Below are the code and all the weights of a small trained network. Each question names an input and a target symbol and asks about switching units off, where a switched-off unit gives its printed mean instead of its output.

import numpy as np


def w(rows, s, z=0):
    codes = np.array(rows[::2]) - 128.0
    scale = np.full(codes.shape[1], s)
    scale[-1] = z or s
    return codes * scale


def norm(h):
    return h / np.sqrt((h * h).mean(-1, keepdims=True) + 1e-5)


def f(y):
    return y / 2 * (1 + np.tanh(0.7978845608 * (y + 0.044715 * y**3)))


def softmax(a):
    e = np.exp(a - a.max(-1, keepdims=True))
    return e / e.sum(-1, keepdims=True)


def log_softmax(a):
    a = a - a.max(-1, keepdims=True)
    return a - np.log(np.exp(a).sum(-1, keepdims=True))


def net(x, mask):
    ids = ['αδζθξσψ'.index(c) for c in x.split()]
    T = len(ids)
    res = E[ids] + P[:T]
    u = 0
    for l in range(2):
        r = norm(res)
        for j in range(3):
            rows = slice(3 * j, 3 * j + 3)
            q, k, v = (r @ M[l][rows].T for M in (Q, K, V))
            z = softmax(np.where(np.tri(T) > 0, q @ k.T / 3**0.5, -1e9)) @ v
            o = O[l][rows]
            res = res + np.where(mask[u + j], z, o[:, -1]) @ o[:, :-1]
        u += 3
        y = f(norm(res) @ A[l][:, :-1].T + A[l][:, -1])
        res = res + np.where(mask[u : u + 4], y, B[l][:, -1]) @ B[l][:, :-1]
        u += 4
    return log_softmax(norm(res)[-1] @ U[:, :-1].T + U[:, -1])


Q, K, V, O, A, B = {}, {}, {}, {}, {}, {}
E = w([
[129,217,191,150],'α',
[129,50,16,250],'δ',
[82,44,121,140],'ζ',
[160,202,209,165],'θ',
[75,39,87,116],'ξ',
[46,75,67,79],'σ',
[89,149,148,161],'ψ',
],0.014)
P = w([
[74,65,253,73],'0',
[137,125,247,52],'1',
[184,187,165,80],'2',
[180,173,165,102],'3',
[181,156,155,107],'4',
[179,143,140,106],'5',
[173,118,124,97],'6',
[173,94,97,80],'7',
[158,87,70,83],'8',
[100,28,138,92],'9',
],0.0054)
Q[0] = w([
[72,118,79,164],'0.h0',
[148,95,247,72],'0.h0',
[47,150,158,243],'0.h0',
[216,114,110,148],'0.h1',
[131,89,166,168],'0.h1',
[91,218,69,96],'0.h1',
[205,83,126,56],'0.h2',
[149,115,100,199],'0.h2',
[55,108,76,174],'0.h2',
],0.011)
K[0] = w([
[120,135,193,85],'0.h0',
[88,102,85,251],'0.h0',
[201,124,91,44],'0.h0',
[78,168,166,43],'0.h1',
[116,157,104,106],'0.h1',
[161,118,143,110],'0.h1',
[113,109,174,2],'0.h2',
[136,109,86,200],'0.h2',
[185,95,56,162],'0.h2',
],0.0097)
V[0] = w([
[168,151,136,118],'0.h0',
[158,141,90,211],'0.h0',
[152,162,113,30],'0.h0',
[167,145,127,35],'0.h1',
[174,79,214,94],'0.h1',
[250,79,101,136],'0.h1',
[117,79,167,86],'0.h2',
[122,69,96,168],'0.h2',
[176,92,137,162],'0.h2',
],0.014)
O[0] = w([
[110,112,167,151,101],'0.h0',
[102,142,70,122,74],'0.h0',
[172,104,145,147,67],'0.h0',
[160,65,175,167,74],'0.h1',
[23,99,195,168,204],'0.h1',
[145,115,128,246,1],'0.h1',
[140,123,132,140,159],'0.h2',
[114,186,136,83,108],'0.h2',
[84,166,76,95,120],'0.h2',
],0.012,0.0066)
A[0] = w([
[175,254,165,162,216],'0.n0',
[97,161,135,104,12],'0.n1',
[71,125,161,106,73],'0.n2',
[147,85,161,121,3],'0.n3',
],0.0073,0.0029)
B[0] = w([
[119,185,53,134,237],'0.n0',
[169,142,233,2,142],'0.n1',
[207,135,236,179,250],'0.n2',
[241,145,232,14,100],'0.n3',
],0.0051,0.0023)
Q[1] = w([
[66,39,178,98],'1.h0',
[75,82,239,220],'1.h0',
[48,166,191,37],'1.h0',
[43,133,95,188],'1.h1',
[57,134,254,244],'1.h1',
[151,160,230,39],'1.h1',
[193,100,154,115],'1.h2',
[136,201,75,122],'1.h2',
[116,108,73,134],'1.h2',
],0.0082)
K[1] = w([
[91,138,117,156],'1.h0',
[115,56,109,180],'1.h0',
[46,179,2,136],'1.h0',
[52,61,35,166],'1.h1',
[151,253,146,72],'1.h1',
[214,185,51,89],'1.h1',
[131,149,123,112],'1.h2',
[41,221,193,79],'1.h2',
[67,203,81,189],'1.h2',
],0.0096)
V[1] = w([
[161,201,188,122],'1.h0',
[113,51,104,41],'1.h0',
[123,254,150,148],'1.h0',
[57,209,128,234],'1.h1',
[185,140,188,147],'1.h1',
[130,248,166,96],'1.h1',
[66,69,63,70],'1.h2',
[8,190,152,125],'1.h2',
[102,37,95,129],'1.h2',
],0.0095)
O[1] = w([
[65,64,39,51,149],'1.h0',
[166,136,158,186,186],'1.h0',
[87,89,51,93,147],'1.h0',
[147,111,144,83,119],'1.h1',
[89,101,97,84,134],'1.h1',
[61,38,168,142,203],'1.h1',
[202,180,169,255,151],'1.h2',
[204,142,95,148,254],'1.h2',
[132,205,182,163,108],'1.h2',
],0.008,0.0084)
A[1] = w([
[96,247,218,11,253],'1.n0',
[66,49,42,156,115],'1.n1',
[33,151,130,246,145],'1.n2',
[209,199,31,254,146],'1.n3',
],0.0076,0.0051)
B[1] = w([
[144,178,7,151,254],'1.n0',
[121,201,127,182,145],'1.n1',
[110,156,160,242,145],'1.n2',
[110,2,33,146,168],'1.n3',
],0.0088,0.0091)
U = w([
[166,159,163,203,78],'α',
[167,65,89,174,25],'δ',
[69,188,136,228,13],'ζ',
[250,116,175,125,255],'θ',
[45,64,160,170,191],'ξ',
[107,86,155,95,160],'σ',
[115,180,96,17,131],'ψ',
],0.016,0.0049)

Each question gives the input, a string of symbols that net reads in full, and the target symbol t.
The units are the heads (3 rows each of Q, K, V and O) and the neurons (one row each of A and B). Each row of codes is followed by its name. A weight is (code - 128) times the scale printed after its matrix; where a second scale follows, it is the last column's (O, A, B and U).
mask holds one flag per unit, layer by layer, with each layer's heads first. A switched-off unit (its flag False) gives its mean, the last column of its rows in O or B, instead of its output. The means were averaged over made-up inputs and are rounded, as every weight is.
A unit's drop is (log p(t) with every unit on - log p(t) with that unit switched off) / (log p(t) with every unit on - log p(t) with every unit switched off).
The circuit of an input: a set's keep is (log p(t) with only the set's units on - log p(t) with every unit switched off) / (log p(t) with every unit on - log p(t) with every unit switched off). Starting from the 12 units with the biggest drops (on a tie, the unit counted first), units are removed one at a time, each time the one whose removal leaves the highest keep (on an exact tie, the one counted first), for as long as the keep stays at least 0.8.
circuit, biggest first: the units of the circuit, biggest drop first
most important unit: the unit with the biggest drop
top k neurons: the k neurons with the biggest drops, biggest first
top k neurons in layer l: the k neurons of layer l with the biggest drops, biggest first
heads that matter: for each layer, one digit per head in row order, 1 if its drop is at least 0.15 and else 0, layers parted by /
input α θ ξ ξ σ α, target θ: circuit, biggest first => [0.h0]
input σ α σ α ξ α, target α: top 2 neurons in layer 0 => [0.n2, 0.n1]
input δ σ σ α δ θ, target δ: heads that matter => 101 / 010
input ξ ξ θ ζ ψ ζ θ ψ, target ξ: top 2 neurons => [0.n0, 0.n2]
input θ θ θ θ α δ θ θ, target ζ: circuit, biggest first => [0.h0, 0.h1]
input σ θ δ α ψ θ ζ ψ ξ, target ψ: circuit, biggest first => [1.n3, 0.h2]
input ζ ψ α ζ θ ψ σ δ α, target δ: circuit, biggest first => [0.h2, 0.h1, 1.n3, 1.h2]
input σ ψ σ σ, target θ: heads that matter => 000 / 100
input ζ ψ θ ψ ζ θ δ, target ζ: top 2 neurons => [1.n1, 1.n2]
input ψ ψ α θ δ α θ ζ, target ζ: heads that matter => 011 / 001
input α ψ σ θ ξ ζ, target α: circuit, biggest first => [1.h0, 0.h2]
input σ δ ξ, target δ: heads that matter => 011 / 000
input θ ξ σ, target α: heads that matter => 000 / 111
input θ α θ σ θ θ α, target ξ: heads that matter => 011 / 001
input ζ θ ζ σ, target ζ: top 2 neurons in layer 1 => [1.n3, 1.n0]
input ζ α θ θ ζ θ ψ σ θ, target θ: top 2 neurons => [1.n3, 1.n1]
input θ ψ σ θ ψ σ ζ, target θ: most important unit => 1.h0
input σ θ θ α θ ξ θ ξ ψ, target α: heads that matter => 010 / 100
input σ θ δ σ α, target δ: heads that matter => 011 / 000
input θ ξ ξ σ, target α: circuit, biggest first => [1.h0, 1.h2]
input θ σ ξ δ σ θ, target δ: circuit, biggest first => [0.h0, 0.h1, 1.n3, 0.h2]
